How the items are linked:
z82: ^>z390, *>z335
z318: ^>z861, *>z56
z199: ^>z745, *>z65
z132: ^>z65, *>z745
z745: ^>z980, *>z132
z548: ^>z578, *>z788
z953: ^>z375, *>z130
z733: ^>z331, *>z233
z291: ^>z756, *>z217
z862: ^>z335, *>z390
z743: ^>z877, *>z338
z65: ^>z826, *>z199
z29: ^>z601, *>z246
z877: ^>z619, *>z549
z842: ^>z337, *>z500
z345: ^>z263, *>z150
z422: ^>z303, *>z404
z204: ^>z82, *>z820
z150: ^>z291, *>z345
z129: ^>z404, *>z303
z601: ^>z549, *>z619
z337: ^>z150, *>z263
z861: ^>z132, *>z980
z899: ^>z233, *>z331
z749: ^>z199, *>z826
z331: ^>z318, *>z899
z217: ^>z345, *>z291
z788: ^>z583, *>z548
z583: ^>z953, *>z772
z130: ^>z772, *>z953
z390: ^>z743, *>z862
z820: ^>z422, *>z204
z303: ^>z842, *>z129
z549: ^>z338, *>z877
z826: ^>z649, *>z749
z246: ^>z733, *>z29
z335: ^>z820, *>z82
z578: ^>z217, *>z756
z649: ^>z130, *>z375
z619: ^>z246, *>z601
z338: ^>z862, *>z743
z772: ^>z548, *>z583
z56: ^>z899, *>z318
z980: ^>z56, *>z861
z263: ^>z500, *>z337
z375: ^>z749, *>z649
z404: ^>z204, *>z422
z233: ^>z29, *>z733
z756: ^>z788, *>z578
z500: ^>z129, *>z842

The rows follow the links: the fewer symbols apart two items are, the more alike their rows tend to be.

Name the item of each row.
579,386,8,-133,-207,154,113,-66,36,-307,629,231,269,62,257,-136,-486,-74,721,40,-595,-251,-218,354,-742,-125,-264,-680,-37,55,271,605,227,-244,-329,-309,-439,804,63,-65,-23,11,339,-954,12,-353,-523,109,58
item: z130
445,386,-17,-104,-241,1,-51,-114,-80,-265,465,309,295,189,113,-56,-518,-160,881,57,-577,-307,-116,399,-583,-30,-288,-630,-65,135,399,700,105,-358,-313,-402,-387,793,148,-54,180,-49,386,-950,138,-338,-529,13,-120
item: z772
-394,-464,18,18,291,-17,11,97,96,332,-431,-299,-313,-192,-64,52,569,254,-927,-181,446,340,143,-344,407,35,193,611,61,-113,-353,-769,-90,393,280,527,408,-809,-161,-7,-262,-18,-363,861,-175,307,508,48,156
item: z877
29,510,40,78,-608,-109,-467,-252,279,125,353,129,348,-377,269,-216,-273,-26,499,5,-270,35,-260,489,-606,-132,372,-469,29,-551,358,678,812,-106,-311,-313,5,178,346,-19,-78,62,652,-1034,25,-94,-581,-116,-22
item: z335
147,653,-64,82,-453,-310,-491,-229,-100,460,-125,386,123,-203,297,-90,-499,-155,710,164,-68,-122,-475,458,-299,226,466,-256,124,-499,599,675,889,-279,24,-356,187,174,257,77,256,163,583,-785,2,-139,-612,-196,-444
item: z422
594,-98,-85,-164,56,438,495,44,485,-292,611,-156,-124,-136,709,-280,-94,357,-125,-221,-620,239,-224,-46,-1014,-232,-342,-578,-124,-73,-193,-132,115,263,-341,351,-365,422,-181,-32,-651,-193,205,-476,-362,-297,-298,482,659
item: z132
90,677,-129,102,-288,-444,-455,-152,-214,524,-392,440,31,-128,293,-3,-555,-109,629,160,0,-124,-647,396,-80,300,395,-155,132,-401,822,643,811,-312,204,-272,135,156,166,156,437,54,474,-549,18,-97,-537,-150,-503
item: z303
155,576,-87,136,-106,-421,-469,-124,-376,675,-643,400,-102,47,298,73,-506,-148,676,244,9,-194,-635,295,231,475,473,18,104,-180,836,485,742,-352,334,-242,189,167,108,104,570,149,346,-350,-29,-78,-505,-124,-553
item: z842
45,444,126,91,-653,18,-321,-266,414,-62,615,50,422,-444,242,-287,-187,-25,325,-122,-276,150,-99,439,-678,-235,244,-531,79,-641,195,682,678,-23,-467,-303,18,153,318,-30,-223,56,612,-1026,4,-105,-513,-126,78
item: z862
26,481,48,15,-331,-270,-354,-64,-443,-98,-25,403,430,289,-463,84,-412,-456,936,274,-21,-503,118,397,228,123,-66,-226,44,235,428,794,-4,-518,-64,-717,-146,570,237,41,661,144,324,-523,360,-104,-280,-285,-510
item: z217
-251,-534,-105,34,297,172,186,121,260,179,-301,-402,-437,-319,115,34,543,342,-976,-214,326,436,97,-472,302,-16,214,478,72,-185,-482,-801,-114,468,178,575,253,-761,-203,-69,-416,-103,-346,762,-216,232,475,155,382
item: z619

Each walk starts at a row. The symbols on each line, taken left to right, move it on to the next item.
Answer with the item's row; about right is enough.
new walk
563,296,-59,-143,-124,208,164,-95,202,-353,674,95,181,45,445,-201,-405,43,528,-15,-703,-131,-186,255,-929,-148,-332,-755,-118,43,155,478,154,-119,-330,-93,-455,790,28,-60,-183,-147,304,-862,-52,-342,-588,263,237
* ^ ^ *
570,72,-49,-208,-6,375,384,12,420,-379,701,-156,-14,-113,670,-172,-231,277,136,-117,-695,101,-248,79,-1119,-206,-299,-625,-153,-71,-117,115,202,89,-346,224,-416,608,-118,-78,-556,-180,226,-704,-320,-357,-473,400,564
^ ^ * ^ *
599,170,23,-132,-37,311,267,-56,305,-354,705,34,66,-94,608,-204,-336,184,283,-105,-691,29,-226,167,-1085,-175,-337,-731,-96,-1,16,321,165,57,-339,63,-430,683,51,-71,-404,-135,280,-796,-150,-390,-574,336,395
new walk
135,629,8,121,-599,-247,-481,-264,147,291,62,239,197,-386,217,-184,-443,-106,595,64,-157,-105,-445,488,-468,10,384,-411,103,-544,493,736,865,-201,-180,-375,158,224,226,12,88,172,587,-916,-45,-174,-585,-132,-243
^ ^ * * *
-447,152,85,153,-63,-436,-485,-43,-501,294,-607,244,167,208,-764,225,73,-411,257,205,577,-302,163,111,968,290,261,553,153,126,260,208,-155,-257,256,-423,342,-372,186,119,735,137,-111,398,385,278,298,-483,-713
^ ^ * ^ *
-587,34,79,193,-37,-458,-403,19,-434,260,-669,134,90,166,-768,234,214,-274,15,166,627,-206,253,64,1068,235,300,644,146,123,108,-74,-253,-185,286,-341,376,-548,97,73,569,202,-172,573,309,286,397,-433,-629
new walk
500,-179,-148,-180,134,427,472,64,524,-205,564,-314,-208,-256,722,-111,-6,452,-377,-252,-509,362,-223,-216,-927,-271,-229,-494,-150,-141,-316,-300,179,398,-220,545,-301,180,-108,-107,-719,-166,34,-301,-366,-172,-188,498,788
* ^ ^ * ^
349,-251,-106,-154,184,451,530,143,533,-144,459,-330,-294,-352,712,-218,187,467,-631,-275,-404,433,-202,-269,-785,-192,-124,-353,-152,-160,-410,-456,122,434,-75,666,-150,-61,-181,-61,-786,-217,-32,-49,-474,-129,-58,513,804
* ^ ^ * ^
274,-432,-112,-82,270,392,426,114,558,7,337,-401,-397,-372,691,-175,297,499,-758,-253,-193,507,-175,-380,-591,-184,-49,-109,-38,-148,-460,-622,75,504,21,718,-49,-263,-227,-79,-840,-149,-133,258,-441,16,109,457,740
new walk
-114,457,89,19,-275,-366,-432,-126,-473,-15,-224,371,428,326,-591,195,-393,-503,851,289,117,-490,110,428,457,147,42,-13,62,245,467,685,-98,-538,-43,-693,-42,344,213,56,715,150,178,-310,444,-40,-203,-411,-706
^ ^ * ^ *
-305,407,125,116,-229,-481,-475,-105,-556,91,-395,454,392,370,-723,146,-283,-486,714,263,311,-406,160,408,675,179,87,210,72,131,396,537,-61,-470,125,-686,90,137,227,109,849,226,78,-83,470,76,-28,-443,-720
^ ^ * ^ *
-489,300,99,209,-199,-471,-477,-64,-527,211,-518,354,289,286,-741,209,-95,-464,448,283,448,-331,237,205,861,200,198,391,126,135,320,375,-152,-326,144,-545,247,-119,173,84,800,195,-6,149,382,197,101,-524,-736
new walk
-627,-103,52,167,-11,-368,-309,30,-322,319,-638,54,-106,45,-591,203,314,-248,-299,154,669,-34,275,-142,998,193,369,793,140,89,12,-217,-187,16,299,-102,453,-604,64,21,418,140,-260,809,232,374,449,-357,-493
^ ^
-599,-283,79,35,207,-198,-50,72,-138,342,-653,-131,-217,-64,-374,153,518,41,-669,34,652,84,211,-236,843,112,314,718,88,-55,-202,-557,-203,238,372,209,468,-760,15,42,122,65,-273,913,76,391,546,-198,-193
* * ^
-477,-336,23,100,206,-88,-51,119,-17,343,-601,-264,-354,-156,-219,102,466,110,-786,-50,613,277,116,-294,675,117,303,658,38,-122,-296,-672,-124,349,338,327,402,-855,-123,11,-68,61,-362,926,-38,381,527,-91,-102
new walk
86,575,-159,31,54,-563,-316,-117,-534,669,-828,431,-147,190,234,207,-534,-157,500,307,92,-204,-593,223,351,488,421,132,112,-15,751,349,483,-482,380,-191,140,156,27,182,627,119,148,-142,-63,-99,-420,-219,-635
* ^ * ^ ^
76,344,-156,5,176,-503,-342,-30,-590,742,-975,349,-271,297,129,295,-537,-165,475,358,208,-238,-599,157,545,569,337,236,23,54,709,249,343,-345,532,-140,195,62,-30,146,743,87,-37,138,-86,-21,-280,-96,-600
* * ^
90,281,-246,8,314,-468,-153,21,-646,731,-1035,360,-400,339,60,267,-456,-214,300,305,315,-242,-535,9,754,599,224,365,26,232,697,75,163,-396,601,5,125,12,-182,175,712,50,-63,388,-23,28,-76,-68,-642
new walk
122,-434,-69,-26,283,389,406,141,439,54,59,-403,-415,-290,515,-195,486,510,-917,-246,-9,484,-70,-433,-309,-146,32,79,-73,-224,-474,-751,-6,565,44,689,-8,-456,-252,-91,-685,-128,-216,444,-395,64,293,373,708
* * * ^ *
-117,-496,-19,7,315,214,310,63,341,204,-129,-442,-490,-321,329,-61,499,390,-984,-209,171,515,-4,-414,11,-48,72,358,-68,-202,-546,-826,-85,482,111,669,126,-614,-239,-9,-592,-107,-359,625,-273,162,297,310,522
* ^ ^ ^
25,317,98,54,-622,136,-214,-207,490,-279,785,-96,438,-475,251,-344,-95,37,244,-247,-283,107,26,401,-787,-378,81,-633,34,-574,-36,509,514,70,-578,-252,-31,159,305,-23,-415,41,476,-931,4,-117,-490,-40,229
new walk
23,-51,-172,-88,612,-317,76,152,-670,547,-980,246,-456,509,-194,295,-161,-125,43,218,310,-172,-274,-278,824,476,11,528,-55,498,308,-287,-222,-219,593,124,42,-95,-250,92,563,-10,-362,735,-40,33,208,-64,-425
^ ^
6,-396,-104,-98,669,-112,282,334,-463,190,-711,17,-494,459,-215,383,76,-19,-350,108,252,-60,58,-432,811,335,-197,571,-23,611,-105,-592,-614,-88,508,254,-22,-92,-336,63,312,-82,-535,1004,55,91,447,131,-110
^ ^ * *
-64,-617,-114,-90,569,159,454,357,-198,-197,-235,-182,-270,344,-283,197,346,21,-526,21,177,-40,345,-558,514,2,-409,416,-104,534,-453,-656,-806,161,273,357,-136,-192,-332,-15,-66,-53,-656,943,-4,219,653,211,187
new walk
-101,-377,173,27,-282,446,303,22,684,-753,1055,-438,311,-258,-51,-283,458,89,-453,-286,-213,198,564,-29,-642,-584,-257,-311,16,-171,-698,-159,-273,383,-532,132,-229,-11,101,-83,-774,-105,36,-298,58,-2,182,134,647
^ ^ * *
-62,-2,128,59,-535,404,78,-158,639,-577,1031,-245,454,-440,61,-335,248,121,-89,-337,-330,213,325,166,-789,-558,-111,-449,47,-423,-445,172,170,300,-676,-46,-170,125,277,-100,-671,-72,337,-678,14,23,-222,24,474
* ^ ^ * ^
-20,-195,246,7,-407,495,120,-86,641,-679,1077,-348,400,-404,-19,-302,322,131,-254,-309,-278,160,503,23,-756,-521,-174,-447,-33,-273,-540,14,-35,364,-639,-33,-212,31,151,-143,-760,-100,173,-446,-1,-12,-10,54,538
new walk
-112,-650,11,-118,344,383,487,253,169,-514,316,-327,-72,181,-303,53,514,134,-608,-181,61,135,555,-473,167,-280,-412,168,-136,450,-726,-679,-810,365,-61,350,-157,-202,-193,-57,-443,-181,-479,687,7,150,572,134,420
* ^ * ^ ^
-80,-652,90,-62,203,420,523,200,287,-607,599,-375,49,67,-234,-2,549,132,-697,-249,-27,172,599,-351,-34,-380,-349,29,-122,269,-762,-639,-746,331,-167,267,-212,-207,-200,-107,-561,-154,-357,424,78,91,552,174,475
* * ^ ^
-83,-416,233,-29,-128,518,389,45,568,-720,938,-410,177,-170,-136,-167,463,121,-473,-339,-166,211,631,-133,-396,-546,-318,-149,-57,-21,-766,-340,-437,436,-437,168,-224,-56,-8,-143,-716,-131,-105,37,33,66,350,161,579
